Below is a small trained network, with its code and all its weights. Each question gives an input and a target symbol and asks what happens when units are switched off, that is, made to give their printed mean instead of their output.

import numpy as np


def w(rows, s, z=0):
    codes = np.array(rows[::2]) - 128.0
    scale = np.full(codes.shape[1], s)
    scale[-1] = z or s
    return codes * scale


def f(y):
    return np.maximum(y, 0)


def softmax(a):
    e = np.exp(a - a.max(-1, keepdims=True))
    return e / e.sum(-1, keepdims=True)


def log_softmax(a):
    a = a - a.max(-1, keepdims=True)
    return a - np.log(np.exp(a).sum(-1, keepdims=True))


def net(x, mask):
    ids = ['ΠΦΨΩαβγεζθλμξστ'.index(c) for c in x.split()]
    T = len(ids)
    res = E[ids] + P[:T]
    u = 0
    for l in range(3):
        q, k, v = (res @ M[l].T for M in (Q, K, V))
        z = softmax(np.where(np.tri(T) > 0, q @ k.T / 3**0.5, -1e9)) @ v
        res = res + np.where(mask[u], z, O[l][:, -1]) @ O[l][:, :-1]
        u += 1
        y = f(res @ A[l][:, :-1].T + A[l][:, -1])
        res = res + np.where(mask[u : u + 8], y, B[l][:, -1]) @ B[l][:, :-1]
        u += 8
    return log_softmax(res[-1] @ U[:, :-1].T + U[:, -1])


Q, K, V, O, A, B = {}, {}, {}, {}, {}, {}
E = w([
[71,102,111,184],'Π',
[146,152,183,138],'Φ',
[163,69,46,132],'Ψ',
[197,193,89,77],'Ω',
[18,116,79,108],'α',
[102,102,24,51],'β',
[69,105,111,145],'γ',
[111,194,121,217],'ε',
[110,177,190,76],'ζ',
[172,134,103,127],'θ',
[52,132,157,181],'λ',
[98,129,132,170],'μ',
[125,22,192,129],'ξ',
[155,91,163,254],'σ',
[46,134,176,97],'τ',
],0.0068)
P = w([
[141,251,39,158],'0',
[139,43,219,113],'1',
[135,49,213,110],'2',
[152,69,197,108],'3',
[150,63,192,99],'4',
[151,72,185,108],'5',
[157,64,181,110],'6',
[156,66,182,112],'7',
[141,70,178,102],'8',
[147,73,181,105],'9',
],0.0023)
Q[0] = w([
[8,101,76,222],'L0H0',
[210,193,110,89],'L0H0',
[206,231,142,76],'L0H0',
],0.014)
K[0] = w([
[104,253,212,156],'L0H0',
[167,59,104,131],'L0H0',
[203,68,113,118],'L0H0',
],0.016)
V[0] = w([
[123,113,139,78],'L0H0',
[121,252,32,132],'L0H0',
[137,90,129,159],'L0H0',
],0.0042)
O[0] = w([
[92,151,167,54,5],'L0H0',
[103,254,29,128,246],'L0H0',
[145,78,126,156,187],'L0H0',
],0.0032,0.00028)
A[0] = w([
[111,92,219,84,41],'L0N0',
[153,186,97,93,56],'L0N1',
[98,84,2,73,75],'L0N2',
[197,195,181,230,40],'L0N3',
[106,49,105,137,223],'L0N4',
[175,132,58,121,239],'L0N5',
[161,79,211,242,64],'L0N6',
[154,77,236,181,3],'L0N7',
],0.0081,0.0013)
B[0] = w([
[101,210,95,52,156],'L0N0',
[127,196,143,127,147],'L0N1',
[140,61,9,104,204],'L0N2',
[118,217,46,53,166],'L0N3',
[139,68,187,171,255],'L0N4',
[211,144,115,119,193],'L0N5',
[29,85,95,40,229],'L0N6',
[138,45,66,183,178],'L0N7',
],0.012,0.0023)
Q[1] = w([
[113,101,175,4],'L1H0',
[91,173,10,157],'L1H0',
[79,145,112,171],'L1H0',
],0.013)
K[1] = w([
[247,46,150,208],'L1H0',
[45,150,254,72],'L1H0',
[150,197,201,18],'L1H0',
],0.0089)
V[1] = w([
[142,104,161,96],'L1H0',
[149,103,207,3],'L1H0',
[105,102,152,109],'L1H0',
],0.0052)
O[1] = w([
[109,74,159,91,85],'L1H0',
[127,10,253,80,9],'L1H0',
[132,111,130,90,131],'L1H0',
],0.0038,0.0011)
A[1] = w([
[210,128,97,218,226],'L1N0',
[107,58,255,236,114],'L1N1',
[231,177,221,93,158],'L1N2',
[96,253,215,100,255],'L1N3',
[195,128,192,139,110],'L1N4',
[73,189,166,247,220],'L1N5',
[150,172,35,202,61],'L1N6',
[221,232,181,115,220],'L1N7',
],0.0077,0.0018)
B[1] = w([
[188,75,150,185,203],'L1N0',
[19,178,111,61,253],'L1N1',
[112,90,37,151,167],'L1N2',
[68,93,174,3,195],'L1N3',
[97,117,104,160,138],'L1N4',
[100,130,218,183,208],'L1N5',
[158,230,166,77,204],'L1N6',
[86,105,60,224,194],'L1N7',
],0.014,0.0028)
Q[2] = w([
[211,112,50,22],'L2H0',
[141,120,214,248],'L2H0',
[136,10,69,155],'L2H0',
],0.016)
K[2] = w([
[101,8,123,49],'L2H0',
[107,172,98,245],'L2H0',
[220,80,95,136],'L2H0',
],0.018)
V[2] = w([
[122,174,113,221],'L2H0',
[3,158,122,124],'L2H0',
[104,137,14,112],'L2H0',
],0.016)
O[2] = w([
[211,136,128,181,145],'L2H0',
[54,206,133,209,87],'L2H0',
[112,122,8,164,254],'L2H0',
],0.014,0.0079)
A[2] = w([
[81,174,177,101,80],'L2N0',
[143,247,154,65,78],'L2N1',
[172,192,95,75,103],'L2N2',
[180,155,173,143,39],'L2N3',
[115,199,165,23,170],'L2N4',
[154,127,147,223,3],'L2N5',
[156,98,171,95,107],'L2N6',
[161,186,195,110,130],'L2N7',
],0.012,0.002)
B[2] = w([
[173,134,162,22,254],'L2N0',
[188,133,22,79,204],'L2N1',
[70,101,165,133,192],'L2N2',
[43,114,76,132,200],'L2N3',
[157,99,172,247,192],'L2N4',
[184,178,222,131,237],'L2N5',
[156,167,132,206,229],'L2N6',
[67,33,135,115,211],'L2N7',
],0.015,0.0091)
U = w([
[57,36,188,191,212],'Π',
[107,146,121,119,172],'Φ',
[253,92,128,132,132],'Ψ',
[172,177,41,206,122],'Ω',
[93,136,88,165,118],'α',
[127,26,43,56,149],'β',
[130,115,124,134,104],'γ',
[151,167,167,157,120],'ε',
[187,187,96,61,143],'ζ',
[153,137,100,128,172],'θ',
[174,73,200,45,3],'λ',
[128,111,148,112,142],'μ',
[6,133,144,68,87],'ξ',
[21,153,66,190,79],'σ',
[126,121,137,110,80],'τ',
],0.0039,0.0029)

Each question gives the input, a string of symbols that net reads in full, and the target symbol t.
The units are the heads (3 rows each of Q, K, V and O) and the neurons (one row each of A and B). Each row of codes is followed by its name. A weight is (code - 128) times the scale printed after its matrix; where a second scale follows, it is the last column's (O, A, B and U).
mask holds one flag per unit, layer by layer, with each layer's heads first. A switched-off unit (its flag False) gives its mean, the last column of its rows in O or B, instead of its output. The means were averaged over made-up inputs and are rounded, as every weight is.
A unit's drop is (log p(t) with every unit on - log p(t) with that unit switched off) / (log p(t) with every unit on - log p(t) with every unit switched off).
The circuit of an input: a set's keep is (log p(t) with only the set's units on - log p(t) with every unit switched off) / (log p(t) with every unit on - log p(t) with every unit switched off). Starting from the 12 units with the biggest drops (on a tie, the unit counted first), units are removed one at a time, each time the one whose removal leaves the highest keep (on an exact tie, the one counted first), for as long as the keep stays at least 0.8.
circuit, biggest first: the units of the circuit, biggest drop first
unit that matters most: the unit with the biggest drop
k most important neurons: the k neurons with the biggest drops, biggest first
k most important neurons of layer l: the k neurons of layer l with the biggest drops, biggest first
input β α Π β Π β Π ζ, target ξ: circuit, biggest first -> (L1N3; L0N0; L2H0)
input ε ξ ε Π Ω Π σ, target σ: 4 most important neurons -> (L0N6; L1N7; L0N7; L1N1)
input Π Π β, target β: circuit, biggest first -> (L0N2; L2H0; L1N1; L2N6)
input ε ξ Π σ τ ε μ, target ε: circuit, biggest first -> (L2H0; L2N5; L0N2; L1N5)
input ε ε ε Π Π β β λ, target ε: circuit, biggest first -> (L2H0; L2N5; L1N5; L1H0)
input Π ε γ, target Π: 3 most important neurons -> (L0N6; L1N5; L2N7)
input ε ε Π Π Ψ, target Ψ: unit that matters most -> L2N6
input Π Π σ, target σ: circuit, biggest first -> (L0N6; L0N3; L2H0)
input Ω Π β γ Π Φ β α, target β: 2 most important neurons -> (L0N2; L1N1)
input ε Π β β ε β λ ξ ε μ, target ε: circuit, biggest first -> (L2H0; L2N5; L1N5; L0N2)
input Π ξ Ω σ Π Π Π σ Π Π, target Π: 4 most important neurons of layer 1 -> (L1N6; L1N5; L1N0; L1N1)
input Π σ τ ε β Π Π μ, target Π: 4 most important neurons -> (L1N6; L0N2; L1N5; L0N6)
input Π ζ θ Π β Π θ, target Ψ: 3 most important neurons -> (L0N6; L1N0; L1N1)
input ε Ω Ω, target Ω: most important neuron -> (L1N7)
input σ Π ε Π Π, target σ: 4 most important neurons -> (L0N6; L0N3; L1N6; L1N3)
input β ζ Ψ Π α, target Ψ: 2 most important neurons -> (L0N2; L1N1)
input Ω Π β Π σ, target β: 3 most important neurons -> (L0N6; L0N2; L1N1)
input Π β ε Π ε Π Π β ε Ψ, target Ψ: 4 most important neurons -> (L1N0; L0N6; L1N1; L2N6)
input σ Ω θ ε λ, target σ: 4 most important neurons of layer 0 -> (L0N6; L0N3; L0N7; L0N2)
input β Π λ, target β: 4 most important neurons -> (L1N6; L0N6; L0N2; L0N5)
input Π Π Π Ω Π Π τ θ ε, target λ: 4 most important neurons -> (L2N0; L0N3; L1N3; L0N2)
input ζ ε Π β Ψ Π Π β Π, target ζ: 2 most important neurons of layer 2 -> (L2N0; L2N1)
input ε Φ Ω ζ, target ξ: most important neuron of layer 0 -> (L0N6)
input ξ Φ Π Π Ω λ, target ξ: 2 most important neurons -> (L1N1; L1N0)
input β Π Π ξ Π Π μ, target β: 3 most important neurons of layer 2 -> (L2N5; L2N6; L2N4)
input Π ε Π Π Φ μ Π λ Π, target Π: 3 most important neurons of layer 1 -> (L1N6; L1N5; L1N3)
input σ Π Π Π Ω Π Π Π β Π, target σ: 4 most important neurons -> (L1N6; L0N6; L0N3; L1N1)
input β Π ξ Ω, target β: 4 most important neurons -> (L1N3; L0N2; L1N7; L0N5)
input β β Ψ Π Ψ β α σ Π, target β: 3 most important neurons of layer 2 -> (L2N5; L2N6; L2N4)
input μ β β ε, target ζ: unit that matters most -> L0N3
